Here is a tiny trained network, its code and every weight. The questions are about switching its units off for an input and a target symbol, where a switched-off unit gives its printed mean instead of its output.

import numpy as np


def w(rows, s, z=0):
    codes = np.array(rows[::2]) - 128.0
    scale = np.full(codes.shape[1], s)
    scale[-1] = z or s
    return codes * scale


def norm(h):
    return h / np.sqrt((h * h).mean(-1, keepdims=True) + 1e-5)


def f(y):
    return np.maximum(y, 0)


def softmax(a):
    e = np.exp(a - a.max(-1, keepdims=True))
    return e / e.sum(-1, keepdims=True)


def log_softmax(a):
    a = a - a.max(-1, keepdims=True)
    return a - np.log(np.exp(a).sum(-1, keepdims=True))


def net(x, mask):
    ids = ['Σαγδεηθμφψω'.index(c) for c in x.split()]
    T = len(ids)
    res = E[ids] + P[:T]
    u = 0
    for l in range(2):
        r = norm(res)
        for j in range(2):
            rows = slice(4 * j, 4 * j + 4)
            q, k, v = (r @ M[l][rows].T for M in (Q, K, V))
            z = softmax(np.where(np.tri(T) > 0, q @ k.T / 4**0.5, -1e9)) @ v
            o = O[l][rows]
            res = res + np.where(mask[u + j], z, o[:, -1]) @ o[:, :-1]
        u += 2
        y = f(norm(res) @ A[l][:, :-1].T + A[l][:, -1])
        res = res + np.where(mask[u : u + 4], y, B[l][:, -1]) @ B[l][:, :-1]
        u += 4
    return log_softmax(norm(res)[-1] @ U[:, :-1].T + U[:, -1])


Q, K, V, O, A, B = {}, {}, {}, {}, {}, {}
E = w([
[154,195,218,95,181,99,125,153,161,102],'Σ',
[162,95,141,162,161,114,138,80,156,179],'α',
[176,147,70,159,121,152,122,141,166,104],'γ',
[187,118,133,140,97,158,160,140,116,175],'δ',
[120,115,102,187,129,119,53,123,168,174],'ε',
[142,109,148,163,105,141,124,145,202,128],'η',
[100,113,108,156,188,103,133,154,175,212],'θ',
[139,110,110,56,136,174,181,206,188,138],'μ',
[5,115,121,102,142,180,118,88,143,79],'φ',
[98,148,126,70,57,94,120,119,148,163],'ψ',
[139,82,111,81,124,101,136,50,184,93],'ω',
],0.026)
P = w([
[110,165,165,134,40,140,182,71,184,104],'0',
[137,157,139,116,134,174,65,71,209,206],'1',
[115,149,132,111,74,85,160,126,151,87],'2',
[142,126,132,90,145,170,23,97,173,193],'3',
[114,140,98,76,119,53,132,159,121,92],'4',
[147,84,133,63,161,170,6,114,105,183],'5',
[104,118,82,35,122,41,107,177,72,72],'6',
],0.018)
Q[0] = w([
[116,111,109,151,137,172,165,136,89,129],'L0H0',
[92,150,127,113,125,135,120,178,135,141],'L0H0',
[141,64,72,43,110,191,116,98,174,168],'L0H0',
[103,160,128,122,96,82,148,106,114,101],'L0H0',
[184,112,121,120,109,164,99,111,159,154],'L0H1',
[154,146,138,3,134,148,42,117,184,173],'L0H1',
[141,150,115,100,77,46,125,133,157,143],'L0H1',
[91,89,130,139,94,95,133,75,142,133],'L0H1',
],0.019)
K[0] = w([
[133,145,122,141,103,154,170,106,137,158],'L0H0',
[136,139,132,130,130,148,96,146,125,103],'L0H0',
[112,76,84,41,123,137,116,130,109,136],'L0H0',
[157,123,146,171,154,126,123,149,105,136],'L0H0',
[138,132,131,58,124,135,113,111,119,85],'L0H1',
[107,123,138,1,148,118,87,147,114,104],'L0H1',
[150,101,116,149,120,87,106,167,102,122],'L0H1',
[115,90,137,158,120,96,121,132,150,150],'L0H1',
],0.027)
V[0] = w([
[123,171,78,126,151,184,150,83,101,149],'L0H0',
[149,120,132,150,160,81,144,58,156,64],'L0H0',
[118,66,137,172,167,198,159,143,152,113],'L0H0',
[31,174,143,145,83,154,145,134,133,130],'L0H0',
[75,6,74,108,154,146,140,102,150,99],'L0H1',
[161,115,110,84,38,135,153,77,84,159],'L0H1',
[207,146,80,112,91,191,127,174,151,95],'L0H1',
[123,173,137,69,193,182,223,120,167,88],'L0H1',
],0.012)
O[0] = w([
[84,126,148,157,124,114,101,107,55,137,79],'L0H0',
[185,118,34,31,102,124,86,87,99,90,130],'L0H0',
[82,91,127,102,175,246,147,88,109,96,3],'L0H0',
[71,40,201,102,37,117,123,115,142,113,170],'L0H0',
[125,65,50,93,119,48,192,93,205,149,172],'L0H1',
[188,176,141,148,71,120,123,154,69,179,251],'L0H1',
[198,133,150,224,126,171,156,124,153,22,139],'L0H1',
[193,54,157,107,173,79,163,107,87,76,165],'L0H1',
],0.011,0.004)
A[0] = w([
[78,148,164,131,206,224,9,154,97,122,31],'L0N0',
[200,118,152,145,248,117,44,22,108,198,2],'L0N1',
[97,87,98,119,171,162,60,21,224,234,47],'L0N2',
[151,39,181,170,220,132,83,188,129,193,125],'L0N3',
],0.011,0.0057)
B[0] = w([
[49,137,68,44,145,69,102,105,76,57,163],'L0N0',
[69,189,175,92,83,247,181,119,134,128,177],'L0N1',
[137,188,165,154,247,178,134,172,53,143,255],'L0N2',
[74,144,80,117,90,129,91,133,190,79,184],'L0N3',
],0.016,0.0086)
Q[1] = w([
[191,113,118,89,107,78,188,69,137,64],'L1H0',
[138,100,129,136,248,143,176,138,89,121],'L1H0',
[60,72,129,68,131,105,134,87,153,161],'L1H0',
[120,127,84,132,121,227,112,106,184,111],'L1H0',
[82,84,124,83,177,170,97,92,169,104],'L1H1',
[135,120,153,179,141,144,54,148,105,118],'L1H1',
[81,131,107,161,140,73,127,94,32,167],'L1H1',
[178,169,79,123,166,136,68,141,195,161],'L1H1',
],0.019)
K[1] = w([
[184,136,131,80,89,83,227,32,177,61],'L1H0',
[116,123,138,87,234,190,230,146,83,103],'L1H0',
[117,63,147,33,177,89,144,137,199,221],'L1H0',
[128,62,26,182,126,242,119,60,179,150],'L1H0',
[88,84,138,8,213,166,136,179,124,78],'L1H1',
[107,187,134,188,161,91,87,208,50,83],'L1H1',
[98,54,108,149,151,93,52,91,36,216],'L1H1',
[183,254,120,109,196,113,138,174,196,158],'L1H1',
],0.014)
V[1] = w([
[55,202,188,96,90,170,172,80,102,114],'L1H0',
[121,100,83,194,112,116,248,112,103,171],'L1H0',
[131,155,191,92,92,124,227,95,138,109],'L1H0',
[90,156,87,120,160,51,151,220,53,63],'L1H0',
[50,186,107,153,164,87,86,120,92,29],'L1H1',
[134,104,103,167,201,154,96,69,58,143],'L1H1',
[145,43,136,168,146,186,137,120,161,192],'L1H1',
[109,66,73,129,73,129,119,214,47,95],'L1H1',
],0.011)
O[1] = w([
[214,106,61,83,130,68,134,169,169,94,234],'L1H0',
[32,175,114,41,57,207,106,144,73,82,4],'L1H0',
[125,215,66,82,210,153,97,184,84,65,166],'L1H0',
[255,146,201,155,78,182,155,91,95,52,92],'L1H0',
[76,58,180,27,6,103,108,106,122,20,132],'L1H1',
[187,170,143,81,35,6,166,135,84,198,64],'L1H1',
[214,178,117,207,69,130,156,123,143,178,58],'L1H1',
[42,196,219,135,149,181,182,131,128,50,19],'L1H1',
],0.009,0.0047)
A[1] = w([
[150,139,82,109,74,105,112,1,182,106,8],'L1N0',
[152,147,68,91,77,82,115,231,152,87,105],'L1N1',
[88,114,143,120,206,120,125,97,72,190,88],'L1N2',
[140,104,122,139,119,108,232,152,119,65,82],'L1N3',
],0.017)
B[1] = w([
[16,99,190,200,233,160,42,78,43,205,147],'L1N0',
[86,148,98,139,186,32,234,78,175,130,253],'L1N1',
[168,61,86,201,61,73,173,132,131,69,254],'L1N2',
[62,144,79,130,137,4,97,172,96,221,176],'L1N3',
],0.017,0.0072)
U = w([
[91,130,113,64,79,138,113,151,117,110,236],'Σ',
[132,166,168,155,132,181,182,153,76,138,224],'α',
[96,134,153,177,195,140,131,68,81,142,89],'γ',
[107,182,198,143,127,116,245,81,169,142,74],'δ',
[130,172,60,193,105,94,70,124,102,68,43],'ε',
[172,127,194,122,186,103,120,151,138,112,75],'η',
[92,103,128,137,206,124,148,253,76,141,1],'θ',
[129,110,89,165,139,189,152,128,184,104,121],'μ',
[145,55,148,171,103,129,189,135,107,133,168],'φ',
[119,146,146,144,95,120,77,163,152,182,175],'ψ',
[187,151,41,94,117,134,117,141,104,142,127],'ω',
],0.011,0.0057)

Each question gives the input, a string of symbols that net reads in full, and the target symbol t.
The units are the heads (4 rows each of Q, K, V and O) and the neurons (one row each of A and B). Each row of codes is followed by its name. A weight is (code - 128) times the scale printed after its matrix; where a second scale follows, it is the last column's (O, A, B and U).
mask holds one flag per unit, layer by layer, with each layer's heads first. A switched-off unit (its flag False) gives its mean, the last column of its rows in O or B, instead of its output. The means were averaged over made-up inputs and are rounded, as every weight is.
A unit's drop is (log p(t) with every unit on - log p(t) with that unit switched off) / (log p(t) with every unit on - log p(t) with every unit switched off).
The circuit of an input: a set's keep is (log p(t) with only the set's units on - log p(t) with every unit switched off) / (log p(t) with every unit on - log p(t) with every unit switched off). Starting from all 12 units, units are removed one at a time, each time the one whose removal leaves the highest keep (on an exact tie, the one counted first), for as long as the keep stays at least 0.8.
units of the circuit, in order: the units of the circuit, biggest drop first
most important unit: the unit with the biggest drop
top k neurons: the k neurons with the biggest drops, biggest first
heads that matter: for each layer, one digit per head in row order, 1 if its drop is at least 0.15 and else 0, layers parted by /
input θ φ ψ ε φ φ ω, target γ: units of the circuit, in order	L1N0, L0N2
input Σ φ μ ε, target μ: units of the circuit, in order	L0H1, L0N1, L0N3
input α φ ψ δ θ θ, target ψ: units of the circuit, in order	L0N3, L1H0, L0H1, L1N1
input Σ Σ ω θ, target ω: heads that matter	10 / 00
input θ φ ε, target ψ: heads that matter	01 / 10
input α ε θ η, target η: top 3 neurons	L0N2, L0N0, L1N2
input γ ψ γ θ ε ψ, target ψ: heads that matter	10 / 00
input α α φ ε, target φ: most important unit	L0N2
input μ γ α φ γ ε, target φ: heads that matter	01 / 00
input ψ γ ψ, target ε: top 4 neurons	L0N2, L1N2, L1N1, L0N1
input ψ θ ψ α, target ψ: units of the circuit, in order	L0H0, L0H1
input ω ω μ δ, target μ: heads that matter	01 / 01
input φ φ φ ψ ψ, target δ: heads that matter	00 / 00
input γ ψ α ψ Σ γ δ, target α: units of the circuit, in order	L1H1, L0H1
input θ Σ δ θ, target Σ: units of the circuit, in order	L0N0, L0H1, L1H1
input Σ θ α α, target Σ: units of the circuit, in order	L0H1, L0N0, L1H1
input ψ α ψ ω η, target μ: units of the circuit, in order	L1H1, L0H1, L0H0
input Σ φ γ δ, target φ: heads that matter	11 / 00
input ε ω η ψ α, target ω: units of the circuit, in order	L0H0
input ψ ε δ γ, target ψ: units of the circuit, in order	L0H0, L1N2
input γ δ ω Σ φ, target Σ: top 2 neurons	L0N0, L0N2
input φ φ θ α γ γ, target φ: heads that matter	11 / 00
input ε φ φ ω ε γ θ, target φ: units of the circuit, in order	L1N2, L0H1, L1H0
input ω ψ γ μ α ε, target μ: units of the circuit, in order	L0H1, L0N1
input α Σ δ, target α: units of the circuit, in order	L0H1
input μ γ ψ Σ θ δ, target Σ: heads that matter	01 / 01
input ε Σ θ φ Σ ε, target Σ: heads that matter	00 / 00
